Below are the code and all the weights of a small trained network. Each question names an input and a class and asks about switching units off, where a switched-off unit gives its printed mean instead of its output.

import numpy as np


def w(rows, s, z=0):
    codes = np.array(rows[::2]) - 128.0
    scale = np.full(codes.shape[1], s)
    scale[-1] = z or s
    return codes * scale


def f(y):
    return np.maximum(y, 0)


def log_softmax(a):
    a = a - a.max(-1, keepdims=True)
    return a - np.log(np.exp(a).sum(-1, keepdims=True))


def net(x, mask):
    res = np.array(x, float).reshape(1, 7) / 4 @ E
    y = f(res @ A[0][:, :-1].T + A[0][:, -1])
    res = res + np.where(mask, y, B[0][:, -1]) @ B[0][:, :-1]
    return log_softmax(res[-1] @ U[:, :-1].T + U[:, -1])


A, B = {}, {}
E = w([
[154,105,122,195,120,156,200],'x0',
[179,79,149,113,20,51,131],'x1',
[70,156,250,186,138,98,102],'x2',
[141,140,123,132,133,116,128],'x3',
[145,121,138,126,145,119,131],'x4',
[126,120,135,124,129,135,129],'x5',
[133,132,129,128,128,131,128],'x6',
],0.015)
A[0] = w([
[74,167,180,224,168,161,161,171],'N1',
[131,104,212,166,20,49,108,45],'N2',
[83,190,183,151,188,162,68,195],'N3',
[129,128,69,119,178,179,142,151],'N4',
[127,151,146,92,120,126,61,255],'N5',
[140,105,112,247,106,149,228,170],'N6',
[114,94,94,92,120,126,104,121],'N7',
[138,92,85,149,89,129,171,106],'N8',
[153,136,105,30,96,129,99,214],'N9',
[144,135,71,136,179,194,91,193],'N10',
[120,156,121,86,136,102,90,207],'N11',
[123,100,119,204,126,133,232,144],'N12',
[190,116,73,41,85,95,121,157],'N13',
[108,128,66,119,148,147,182,126],'N14',
[118,133,116,101,180,181,105,234],'N15',
[165,108,162,202,144,185,189,169],'N16',
[150,126,12,70,195,197,149,218],'N17',
[184,76,73,66,70,116,148,157],'N18',
[113,145,78,53,155,166,153,184],'N19',
[153,86,88,145,85,129,219,142],'N20',
],0.011,0.006)
B[0] = w([
[163,213,9,149,183,155,139,210],'N1',
[170,20,148,248,72,63,119,214],'N2',
[79,162,80,80,227,107,78,219],'N3',
[187,95,112,208,122,109,110,190],'N4',
[47,96,143,123,177,2,98,185],'N5',
[225,131,116,155,102,201,187,214],'N6',
[113,112,153,100,120,100,139,155],'N7',
[145,160,155,112,107,167,196,173],'N8',
[56,78,191,77,53,101,105,192],'N9',
[138,104,132,188,166,68,110,196],'N10',
[30,54,197,117,138,90,98,172],'N11',
[204,192,63,177,94,221,159,193],'N12',
[93,149,203,47,74,124,112,205],'N13',
[151,97,142,171,122,164,137,175],'N14',
[130,110,100,128,177,67,91,191],'N15',
[160,139,48,172,131,159,146,193],'N16',
[152,37,160,218,90,77,116,249],'N17',
[120,173,162,42,65,155,206,211],'N18',
[135,32,171,159,99,64,91,193],'N19',
[184,141,151,105,65,190,220,199],'N20',
],0.0083,0.02)
U = w([
[117,63,178,178,124,61,49,254],'0',
[189,88,114,248,94,133,159,174],'1',
[59,178,105,62,233,95,83,117],'2',
[163,248,83,154,194,210,118,88],'3',
[86,123,158,2,74,105,122,29],'4',
[172,147,149,74,70,215,197,36],'5',
],0.0084,0.0022)

Each question gives the input, the list of numbers given to net, and the class t.
The units are the neurons (one row each of A and B). Each row of codes is followed by its name. A weight is (code - 128) times the scale printed after its matrix; where a second scale follows, it is the last column's (A, B and U).
mask holds one flag per neuron, in row order. A switched-off neuron (its flag False) gives its mean, the last column of its row in B, instead of its output. The means were averaged over made-up inputs and are rounded, as every weight is.
A unit's drop is (log p(t) with every unit on - log p(t) with that unit switched off) / (log p(t) with every unit on - log p(t) with every unit switched off).
The circuit of an input: a set's keep is (log p(t) with only the set's units on - log p(t) with every unit switched off) / (log p(t) with every unit on - log p(t) with every unit switched off). Starting from the 12 units with the biggest drops (on a tie, the unit counted first), units are removed one at a time, each time the one whose removal leaves the highest keep (on an exact tie, the one counted first), for as long as the keep stays at least 0.8.
units of the circuit, in order: the units of the circuit, biggest drop first
k most important neurons: the k neurons with the biggest drops, biggest first
drop of u: that unit's drop, to one decimal
input [8,-8,1,4,6,1,-2], class 3: units of the circuit, in order	(N1)
input [-7,0,5,-6,6,1,0], class 2: units of the circuit, in order	(N17; N3)
input [0,7,-5,0,0,-4,-8], class 4: 2 most important neurons	(N13; N9)
input [7,1,-8,-8,7,6,-8], class 5: 3 most important neurons	(N18; N20; N2)
input [0,1,4,5,-4,-3,-1], class 0: 3 most important neurons	(N12; N6; N2)
input [-2,0,-8,-4,2,3,-7], class 0: 2 most important neurons	(N17; N19)
input [1,0,6,4,2,-1,-2], class 3: 2 most important neurons	(N17; N1)
input [-3,0,-1,5,5,-8,5], class 0: 2 most important neurons	(N18; N20)
input [-2,-1,0,0,6,3,8], class 0: 2 most important neurons	(N1; N18)
input [0,0,-8,6,-5,-5,7], class 0: drop of N19	0.4
input [0,8,-4,-4,4,1,-1], class 4: drop of N13	0.2
input [0,-6,7,4,2,-1,5], class 2: drop of N3	0.3
